Below is a small trained network, with its code and all its weights. Each question gives an input and a target symbol and asks what happens when units are switched off, that is, made to give their printed mean instead of their output.

import numpy as np


def w(rows, s, z=0):
    codes = np.array(rows[::2]) - 128.0
    scale = np.full(codes.shape[1], s)
    scale[-1] = z or s
    return codes * scale


def norm(h):
    return h / np.sqrt((h * h).mean(-1, keepdims=True) + 1e-5)


def f(y):
    return y / 2 * (1 + np.tanh(0.7978845608 * (y + 0.044715 * y**3)))


def softmax(a):
    e = np.exp(a - a.max(-1, keepdims=True))
    return e / e.sum(-1, keepdims=True)


def log_softmax(a):
    a = a - a.max(-1, keepdims=True)
    return a - np.log(np.exp(a).sum(-1, keepdims=True))


def net(x, mask):
    ids = ['αβγδθλξτψω'.index(c) for c in x.split()]
    T = len(ids)
    res = E[ids] + P[:T]
    u = 0
    for l in range(2):
        q, k, v = (norm(res) @ M[l].T for M in (Q, K, V))
        z = softmax(np.where(np.tri(T) > 0, q @ k.T / 2**0.5, -1e9)) @ v
        res = res + np.where(mask[u], z, O[l][:, -1]) @ O[l][:, :-1]
        u += 1
        y = f(norm(res) @ A[l][:, :-1].T + A[l][:, -1])
        res = res + np.where(mask[u : u + 4], y, B[l][:, -1]) @ B[l][:, :-1]
        u += 4
    return log_softmax(norm(res)[-1] @ U[:, :-1].T + U[:, -1])


Q, K, V, O, A, B = {}, {}, {}, {}, {}, {}
E = w([
[162,153,134,174],'α',
[158,167,99,103],'β',
[160,175,120,145],'γ',
[102,114,194,182],'δ',
[1,67,138,49],'θ',
[165,188,146,165],'λ',
[94,111,157,155],'ξ',
[115,106,152,174],'τ',
[119,78,187,200],'ψ',
[137,161,104,113],'ω',
],0.017)
P = w([
[182,7,79,50],'0',
[78,120,159,231],'1',
[193,136,230,84],'2',
[77,140,155,218],'3',
[182,160,189,78],'4',
[85,157,150,207],'5',
[155,168,174,53],'6',
[83,164,153,204],'7',
[131,178,160,26],'8',
[88,163,155,207],'9',
],0.013)
Q[0] = w([
[249,82,99,40],'0.h1',
[77,123,107,135],'0.h1',
],0.012)
K[0] = w([
[88,246,221,149],'0.h1',
[49,39,120,127],'0.h1',
],0.011)
V[0] = w([
[130,252,124,176],'0.h1',
[2,121,99,20],'0.h1',
],0.0051)
O[0] = w([
[222,145,126,67,4],'0.h1',
[140,102,1,212,137],'0.h1',
],0.0092,0.0039)
A[0] = w([
[98,162,251,131,58],'0.n1',
[58,195,142,254,251],'0.n2',
[48,16,158,129,62],'0.n3',
[111,73,158,227,110],'0.n4',
],0.0091,0.0027)
B[0] = w([
[174,29,128,12,180],'0.n1',
[104,12,255,137,254],'0.n2',
[234,234,88,144,181],'0.n3',
[147,166,128,70,181],'0.n4',
],0.0081,0.0099)
Q[1] = w([
[130,178,11,157],'1.h1',
[182,148,120,74],'1.h1',
],0.013)
K[1] = w([
[57,195,218,40],'1.h1',
[152,251,176,33],'1.h1',
],0.011)
V[1] = w([
[186,45,46,167],'1.h1',
[150,249,70,112],'1.h1',
],0.013)
O[1] = w([
[216,245,12,105,255],'1.h1',
[17,196,253,53,114],'1.h1',
],0.0068,0.0094)
A[1] = w([
[196,104,208,157,147],'1.n1',
[173,57,55,150,201],'1.n2',
[210,138,152,6,244],'1.n3',
[156,66,167,159,2],'1.n4',
],0.014,0.005)
B[1] = w([
[98,163,48,120,200],'1.n1',
[179,157,188,117,165],'1.n2',
[216,252,217,108,246],'1.n3',
[137,88,106,30,144],'1.n4',
],0.012,0.014)
U = w([
[121,148,239,90,99],'α',
[114,152,53,144,80],'β',
[243,192,111,70,145],'γ',
[41,47,186,131,165],'δ',
[171,65,142,220,239],'θ',
[188,2,140,37,92],'λ',
[44,177,170,194,2],'ξ',
[53,151,203,115,83],'τ',
[68,82,114,38,171],'ψ',
[71,209,60,194,53],'ω',
],0.0096,0.003)

Each question gives the input, a string of symbols that net reads in full, and the target symbol t.
The units are the heads (2 rows each of Q, K, V and O) and the neurons (one row each of A and B). Each row of codes is followed by its name. A weight is (code - 128) times the scale printed after its matrix; where a second scale follows, it is the last column's (O, A, B and U).
mask holds one flag per unit, layer by layer, with each layer's heads first. A switched-off unit (its flag False) gives its mean, the last column of its rows in O or B, instead of its output. The means were averaged over made-up inputs and are rounded, as every weight is.
A unit's drop is (log p(t) with every unit on - log p(t) with that unit switched off) / (log p(t) with every unit on - log p(t) with every unit switched off).
The circuit of an input: a set's keep is (log p(t) with only the set's units on - log p(t) with every unit switched off) / (log p(t) with every unit on - log p(t) with every unit switched off). Starting from all 10 units, units are removed one at a time, each time the one whose removal leaves the highest keep (on an exact tie, the one counted first), for as long as the keep stays at least 0.8.
circuit, biggest first: the units of the circuit, biggest drop first
unit that matters most: the unit with the biggest drop
k most important neurons: the k neurons with the biggest drops, biggest first
top k neurons in layer l: the k neurons of layer l with the biggest drops, biggest first
input θ ω α θ, target θ: circuit, biggest first -> 1.h1, 0.h1, 1.n3, 1.n2
input ψ α γ λ, target ψ: 4 most important neurons -> 0.n2, 0.n3, 1.n3, 1.n4
input ψ θ β λ δ θ γ ω α τ, target ψ: 2 most important neurons -> 0.n2, 0.n3
input λ γ θ θ, target λ: top neuron in layer 1 -> 1.n3
input θ θ ξ ω θ α γ β, target θ: circuit, biggest first -> 1.n3, 1.h1
input ω ξ α ω, target ω: 3 most important neurons -> 0.n1, 0.n2, 1.n3
input δ θ α λ γ ω β ξ, target δ: circuit, biggest first -> 0.n2, 1.n3
input γ θ θ γ γ θ, target γ: 4 most important neurons -> 0.n3, 0.n4, 0.n2, 1.n1
input ξ γ τ δ ξ δ, target ξ: top 3 neurons in layer 0 -> 0.n3, 0.n2, 0.n1
input λ λ β δ, target λ: top 2 neurons in layer 0 -> 0.n3, 0.n1
input α δ α ω θ γ θ β, target α: circuit, biggest first -> 0.n2, 0.n3
input δ ω δ θ θ θ ω δ λ θ, target δ: top 2 neurons in layer 0 -> 0.n3, 0.n2
input λ τ λ ξ θ θ β θ β, target α: circuit, biggest first -> 1.h1, 0.n2
input θ θ β ξ, target θ: circuit, biggest first -> 1.h1
input λ θ λ γ δ ω θ λ θ ξ, target λ: circuit, biggest first -> 0.h1, 1.h1, 1.n3, 1.n4
input ψ ω θ α ξ θ ξ θ ω, target α: circuit, biggest first -> 0.n2, 1.h1
input γ ξ ψ δ, target γ: 4 most important neurons -> 0.n4, 0.n1, 0.n3, 0.n2
input θ β ξ τ θ τ γ γ, target θ: 2 most important neurons -> 1.n3, 0.n2
input ω γ ξ θ θ γ α ω α τ, target ω: 3 most important neurons -> 0.n2, 0.n4, 1.n3
input ψ ω γ α δ ω θ δ, target ψ: 2 most important neurons -> 0.n2, 0.n3
input θ θ λ δ ω γ ψ ω ω λ, target θ: unit that matters most -> 0.h1
